Below is a small trained network, with its code and all its weights. Each question gives an input and a class and asks what happens when units are switched off, that is, made to give their printed mean instead of their output.

import numpy as np


def w(rows, s, z=0):
    codes = np.array(rows[::2]) - 128.0
    scale = np.full(codes.shape[1], s)
    scale[-1] = z or s
    return codes * scale


def f(y):
    return np.maximum(y, 0)


def log_softmax(a):
    a = a - a.max(-1, keepdims=True)
    return a - np.log(np.exp(a).sum(-1, keepdims=True))


def net(x, mask):
    res = np.array(x, float).reshape(1, 4) / 4 @ E
    y = f(res @ A[0][:, :-1].T + A[0][:, -1])
    res = res + np.where(mask, y, B[0][:, -1]) @ B[0][:, :-1]
    return log_softmax(res[-1] @ U[:, :-1].T + U[:, -1])


A, B = {}, {}
E = w([
[127,127,129],'x0',
[8,175,171],'x1',
[85,110,56],'x2',
[156,2,166],'x3',
],0.0066)
A[0] = w([
[43,79,46,27],'N0',
[126,85,7,82],'N1',
[125,66,142,15],'N2',
[123,104,135,84],'N3',
[98,48,183,20],'N4',
[135,70,169,35],'N5',
[195,143,188,146],'N6',
[90,143,155,66],'N7',
[61,126,171,4],'N8',
[197,133,79,18],'N9',
[190,134,99,68],'N10',
[185,129,93,44],'N11',
[108,111,72,240],'N12',
[116,61,150,5],'N13',
[124,112,85,54],'N14',
[47,117,173,16],'N15',
[144,184,99,28],'N16',
[151,174,205,197],'N17',
[130,210,116,17],'N18',
[105,162,122,41],'N19',
[66,88,96,134],'N20',
[180,155,246,7],'N21',
[179,114,102,51],'N22',
[182,102,89,62],'N23',
[111,132,138,96],'N24',
[131,150,80,98],'N25',
[105,43,112,162],'N26',
[151,211,72,51],'N27',
[153,202,141,60],'N28',
[178,141,77,63],'N29',
[171,154,182,45],'N30',
[120,50,137,5],'N31',
[145,182,100,33],'N32',
[86,111,161,71],'N33',
],0.012,0.0042)
B[0] = w([
[161,4,140,190],'N0',
[168,47,112,204],'N1',
[144,121,157,164],'N2',
[138,123,142,142],'N3',
[177,133,184,199],'N4',
[151,143,159,181],'N5',
[128,122,78,224],'N6',
[95,111,123,170],'N7',
[78,103,151,178],'N8',
[90,81,169,175],'N9',
[86,119,142,178],'N10',
[91,107,153,168],'N11',
[120,176,65,234],'N12',
[164,119,177,167],'N13',
[136,83,145,138],'N14',
[78,92,163,195],'N15',
[157,121,166,165],'N16',
[141,101,80,255],'N17',
[167,108,179,195],'N18',
[129,93,144,158],'N19',
[151,77,126,195],'N20',
[165,7,138,195],'N21',
[93,104,152,168],'N22',
[78,124,146,184],'N23',
[121,118,134,142],'N24',
[158,116,153,165],'N25',
[147,189,137,236],'N26',
[179,135,189,214],'N27',
[153,123,145,189],'N28',
[91,111,146,171],'N29',
[143,68,127,158],'N30',
[155,113,170,176],'N31',
[158,125,164,164],'N32',
[102,109,134,166],'N33',
],0.04,0.0045)
U = w([
[180,156,163,108],'0',
[67,123,151,111],'1',
[154,137,107,250],'2',
[178,97,70,42],'3',
[142,193,41,154],'4',
[68,246,159,82],'5',
],0.011,0.016)

Each question gives the input, the list of numbers given to net, and the class t.
The units are the neurons (one row each of A and B). Each row of codes is followed by its name. A weight is (code - 128) times the scale printed after its matrix; where a second scale follows, it is the last column's (A, B and U).
mask holds one flag per neuron, in row order. A switched-off neuron (its flag False) gives its mean, the last column of its row in B, instead of its output. The means were averaged over made-up inputs and are rounded, as every weight is.
A unit's drop is (log p(t) with every unit on - log p(t) with that unit switched off) / (log p(t) with every unit on - log p(t) with every unit switched off).
The circuit of an input: a set's keep is (log p(t) with only the set's units on - log p(t) with every unit switched off) / (log p(t) with every unit on - log p(t) with every unit switched off). Starting from the 12 units with the biggest drops (on a tie, the unit counted first), units are removed one at a time, each time the one whose removal leaves the highest keep (on an exact tie, the one counted first), for as long as the keep stays at least 0.8.
circuit, biggest first: the units of the circuit, biggest drop first
k most important neurons: the k neurons with the biggest drops, biggest first
drop of u: that unit's drop, to one decimal
input [2,8,-8,-4], class 1: circuit, biggest first	(N15)
input [-1,6,-5,-3], class 1: circuit, biggest first	(N15, N8)
input [-7,5,8,4], class 3: 3 most important neurons	(N0, N20, N1)
input [-1,1,-3,-6], class 0: circuit, biggest first	(N27, N18)
input [5,5,7,-8], class 0: 2 most important neurons	(N27, N18)
input [1,-7,-1,6], class 1: circuit, biggest first	(N23, N22)
input [6,6,-6,1], class 1: circuit, biggest first	(N15, N8)
input [6,-4,-7,0], class 3: circuit, biggest first	(N21, N6)
input [5,1,-8,-6], class 3: circuit, biggest first	(N17, N21)
input [0,1,-8,7], class 3: 4 most important neurons	(N21, N6, N17, N27)
input [-4,-2,6,0], class 3: 2 most important neurons	(N1, N0)
input [-5,-3,-7,3], class 3: 2 most important neurons	(N21, N6)
input [-3,1,-8,-7], class 3: 2 most important neurons	(N17, N21)
input [-7,-7,4,-7], class 0: circuit, biggest first	(N27)
input [-4,-6,4,-4], class 1: 2 most important neurons	(N9, N29)
input [-5,-6,-3,7], class 0: 3 most important neurons	(N26, N4, N5)
input [2,0,-8,6], class 3: 2 most important neurons	(N21, N6)
input [-2,-1,7,-4], class 3: 2 most important neurons	(N1, N0)
input [-7,8,1,-5], class 1: drop of N15	0.3
input [0,3,-4,7], class 0: circuit, biggest first	(N4)
input [3,-3,5,-8], class 0: drop of N27	0.3
input [-5,-8,2,6], class 1: drop of N23	0.2
